Here is a tiny trained network, its code and every weight. The questions are about switching its units off for an input and a class, where a switched-off unit gives its printed mean instead of its output.

import numpy as np


def w(rows, s, z=0):
    codes = np.array(rows[::2]) - 128.0
    scale = np.full(codes.shape[1], s)
    scale[-1] = z or s
    return codes * scale


def f(y):
    return np.maximum(y, 0)


def log_softmax(a):
    a = a - a.max(-1, keepdims=True)
    return a - np.log(np.exp(a).sum(-1, keepdims=True))


def net(x, mask):
    res = np.array(x, float).reshape(1, 6) / 4 @ E
    y = f(res @ A[0][:, :-1].T + A[0][:, -1])
    res = res + np.where(mask, y, B[0][:, -1]) @ B[0][:, :-1]
    return log_softmax(res[-1] @ U[:, :-1].T + U[:, -1])


A, B = {}, {}
E = w([
[128,128,128],'x0',
[60,51,25],'x1',
[128,128,128],'x2',
[128,128,128],'x3',
[76,53,225],'x4',
[247,49,97],'x5',
],0.012)
A[0] = w([
[29,239,164,196],'neuron 0',
[61,144,89,226],'neuron 1',
[191,36,77,157],'neuron 2',
[160,174,126,203],'neuron 3',
[78,2,253,131],'neuron 4',
[199,191,216,254],'neuron 5',
],0.023,0.0092)
B[0] = w([
[48,125,192,254],'neuron 0',
[33,135,93,213],'neuron 1',
[202,150,81,229],'neuron 2',
[123,176,140,182],'neuron 3',
[138,3,143,253],'neuron 4',
[196,148,232,247],'neuron 5',
],0.041,0.027)
U = w([
[77,248,177,119],'0',
[28,203,64,73],'1',
[93,101,204,130],'2',
[41,76,82,152],'3',
[192,216,141,237],'4',
[157,195,43,155],'5',
[212,104,156,175],'6',
[169,82,51,1],'7',
],0.013,0.0043)

Each question gives the input, the list of numbers given to net, and the class t.
The units are the neurons (one row each of A and B). Each row of codes is followed by its name. A weight is (code - 128) times the scale printed after its matrix; where a second scale follows, it is the last column's (A, B and U).
mask holds one flag per neuron, in row order. A switched-off neuron (its flag False) gives its mean, the last column of its row in B, instead of its output. The means were averaged over made-up inputs and are rounded, as every weight is.
A unit's drop is (log p(t) with every unit on - log p(t) with that unit switched off) / (log p(t) with every unit on - log p(t) with every unit switched off).
The circuit of an input: a set's keep is (log p(t) with only the set's units on - log p(t) with every unit switched off) / (log p(t) with every unit on - log p(t) with every unit switched off). Starting from all 6 units, units are removed one at a time, each time the one whose removal leaves the highest keep (on an exact tie, the one counted first), for as long as the keep stays at least 0.8.
units of the circuit, in order: the units of the circuit, biggest drop first
most important unit: the unit with the biggest drop
k most important neurons: the k neurons with the biggest drops, biggest first
drop when u is switched off: that unit's drop, to one decimal
input [7,2,4,4,-8,-7], class 1: units of the circuit, in order -> [neuron 5; neuron 4]
input [-7,1,-7,4,-6,2], class 5: 2 most important neurons -> [neuron 5; neuron 4]
input [5,5,-2,3,6,8], class 7: most important unit -> neuron 5
input [-6,2,-7,-5,-3,1], class 5: 3 most important neurons -> [neuron 4; neuron 0; neuron 5]
input [-2,1,2,-6,8,3], class 7: units of the circuit, in order -> [neuron 5; neuron 0]
input [-4,7,1,1,8,1], class 7: units of the circuit, in order -> [neuron 0; neuron 5]
input [-4,7,-7,-7,-3,0], class 1: 3 most important neurons -> [neuron 4; neuron 1; neuron 5]
input [2,5,-3,-4,1,-7], class 3: 2 most important neurons -> [neuron 5; neuron 1]
input [1,3,4,3,-6,-5], class 1: drop when neuron 5 is switched off -> 0.4
input [4,1,4,-5,1,-5], class 3: drop when neuron 5 is switched off -> 1.0
input [4,-1,0,4,8,3], class 6: drop when neuron 0 is switched off -> 0.3
